Below are the code and all the weights of a small trained network. Each question names an input and a class and asks about switching units off, where a switched-off unit gives its printed mean instead of its output.

import numpy as np


def w(rows, s, z=0):
    codes = np.array(rows[::2]) - 128.0
    scale = np.full(codes.shape[1], s)
    scale[-1] = z or s
    return codes * scale


def f(y):
    return y / 2 * (1 + np.tanh(0.7978845608 * (y + 0.044715 * y**3)))


def log_softmax(a):
    a = a - a.max(-1, keepdims=True)
    return a - np.log(np.exp(a).sum(-1, keepdims=True))


def net(x, mask):
    res = np.array(x, float).reshape(1, 7) / 4 @ E
    y = f(res @ A[0][:, :-1].T + A[0][:, -1])
    res = res + np.where(mask, y, B[0][:, -1]) @ B[0][:, :-1]
    return log_softmax(res[-1] @ U[:, :-1].T + U[:, -1])


A, B = {}, {}
E = w([
[138,83,183,115,4,111,157,149,103,80,143],'x0',
[133,129,70,163,76,156,144,124,64,185,140],'x1',
[113,123,116,137,131,113,129,130,136,123,138],'x2',
[120,138,108,99,117,128,35,115,77,95,151],'x3',
[98,111,174,186,106,180,115,71,142,103,145],'x4',
[53,128,133,88,149,157,179,129,63,105,126],'x5',
[133,121,127,119,126,142,125,132,132,132,118],'x6',
],0.015)
A[0] = w([
[163,95,124,170,80,100,103,150,153,105,97,61],'n1',
[138,123,120,115,157,110,44,129,61,119,154,2],'n2',
[207,140,101,207,125,99,56,141,209,167,95,5],'n3',
[71,76,128,108,149,127,193,107,95,102,80,78],'n4',
[129,121,140,174,138,113,229,146,186,179,61,109],'n5',
[137,162,92,94,159,73,145,187,91,147,101,77],'n6',
[92,139,134,173,130,175,123,64,130,137,126,67],'n7',
[148,149,72,86,148,63,128,182,122,182,81,54],'n8',
[131,142,96,162,199,129,91,124,163,172,111,63],'n9',
[130,191,83,155,222,153,119,116,129,147,121,27],'n10',
[176,154,61,94,164,58,144,138,108,135,105,61],'n11',
[70,112,171,219,149,158,123,60,105,130,96,95],'n12',
[96,139,77,67,92,131,1,107,120,91,125,63],'n13',
[123,168,83,125,197,167,106,117,129,150,108,59],'n14',
[149,145,21,221,89,160,119,133,62,207,111,24],'n15',
[130,140,198,78,211,79,71,130,206,59,60,6],'n16',
[132,73,138,230,148,182,78,45,160,131,145,60],'n17',
[40,140,110,86,194,179,172,123,71,107,100,66],'n18',
[220,127,104,159,142,107,86,89,156,144,145,70],'n19',
[135,71,124,64,81,78,144,207,127,132,146,133],'n20',
],0.0099,0.0024)
B[0] = w([
[131,160,117,104,84,76,162,122,126,113,172,166],'n1',
[187,158,84,174,186,130,164,84,121,165,77,192],'n2',
[133,199,59,13,81,70,139,114,122,178,154,218],'n3',
[129,143,93,100,101,72,132,77,121,145,154,190],'n4',
[233,163,43,184,236,117,187,57,95,109,36,215],'n5',
[97,138,164,106,141,213,34,99,204,119,109,189],'n6',
[98,101,145,87,157,150,45,140,175,138,84,175],'n7',
[102,103,154,121,165,216,48,125,210,95,158,198],'n8',
[168,117,157,202,32,78,149,150,95,90,139,214],'n9',
[195,127,163,157,25,134,173,176,84,35,86,233],'n10',
[142,105,160,118,121,212,41,115,182,122,125,190],'n11',
[133,115,124,135,137,221,44,119,168,91,183,193],'n12',
[222,139,57,217,208,119,175,78,86,147,65,222],'n13',
[183,107,140,178,30,120,155,174,72,91,138,216],'n14',
[1,75,242,167,204,102,192,192,83,181,167,255],'n15',
[45,63,249,139,179,83,173,187,108,200,107,216],'n16',
[122,110,142,117,138,181,49,117,198,99,148,201],'n17',
[126,216,34,21,87,49,128,127,146,157,249,234],'n18',
[104,160,75,42,123,75,98,127,148,135,224,189],'n19',
[142,82,153,151,72,174,77,127,137,75,91,195],'n20',
],0.008,0.015)
U = w([
[150,102,145,169,32,120,150,138,78,38,128,214],'0',
[111,158,65,43,130,83,134,108,122,162,183,220],'1',
[112,106,128,131,172,208,72,108,184,105,135,4],'2',
[177,134,63,196,247,120,163,62,95,143,86,131],'3',
[42,88,184,154,200,100,167,178,90,192,141,27],'4',
],0.012,0.0021)

Each question gives the input, the list of numbers given to net, and the class t.
The units are the neurons (one row each of A and B). Each row of codes is followed by its name. A weight is (code - 128) times the scale printed after its matrix; where a second scale follows, it is the last column's (A, B and U).
mask holds one flag per neuron, in row order. A switched-off neuron (its flag False) gives its mean, the last column of its row in B, instead of its output. The means were averaged over made-up inputs and are rounded, as every weight is.
A unit's drop is (log p(t) with every unit on - log p(t) with that unit switched off) / (log p(t) with every unit on - log p(t) with every unit switched off).
The circuit of an input: a set's keep is (log p(t) with only the set's units on - log p(t) with every unit switched off) / (log p(t) with every unit on - log p(t) with every unit switched off). Starting from the 12 units with the biggest drops (on a tie, the unit counted first), units are removed one at a time, each time the one whose removal leaves the highest keep (on an exact tie, the one counted first), for as long as the keep stays at least 0.8.
units of the circuit, in order: the units of the circuit, biggest drop first
unit that matters most: the unit with the biggest drop
top k neurons: the k neurons with the biggest drops, biggest first
drop when u is switched off: that unit's drop, to one decimal
input [-3,8,-6,-1,-7,-5,6], class 4: units of the circuit, in order -> (n15)
input [0,5,8,2,5,5,4], class 1: top 2 neurons -> (n18, n16)
input [-7,6,-5,-7,-3,-4,5], class 0: top 2 neurons -> (n10, n9)
input [2,-3,5,-7,-4,-7,-4], class 1: top 4 neurons -> (n3, n13, n19, n1)
input [-6,8,0,8,-8,-3,4], class 2: top 3 neurons -> (n8, n11, n6)
input [-4,-2,0,2,-5,-2,6], class 2: top 3 neurons -> (n8, n6, n11)
input [-8,7,4,-5,2,1,6], class 0: top 3 neurons -> (n10, n14, n9)
input [-8,7,1,-3,-1,8,0], class 0: top 4 neurons -> (n10, n14, n9, n3)
input [3,-7,-8,-4,4,8,-8], class 1: top 3 neurons -> (n18, n15, n4)
input [-8,8,-4,-8,-4,6,-8], class 0: top 3 neurons -> (n10, n14, n9)
input [-1,3,-3,-6,-2,4,-5], class 3: top 2 neurons -> (n5, n3)
input [1,2,-4,-7,0,-7,2], class 1: top 3 neurons -> (n3, n13, n19)
input [-8,-6,6,-1,-5,6,-1], class 0: drop when n6 is switched off -> 0.0
input [2,-1,7,-7,-8,-4,8], class 2: unit that matters most -> n8
input [-1,-6,5,-5,-2,-4,0], class 4: drop when n5 is switched off -> -0.1
input [7,3,-5,6,8,2,3], class 2: drop when n9 is switched off -> 0.1
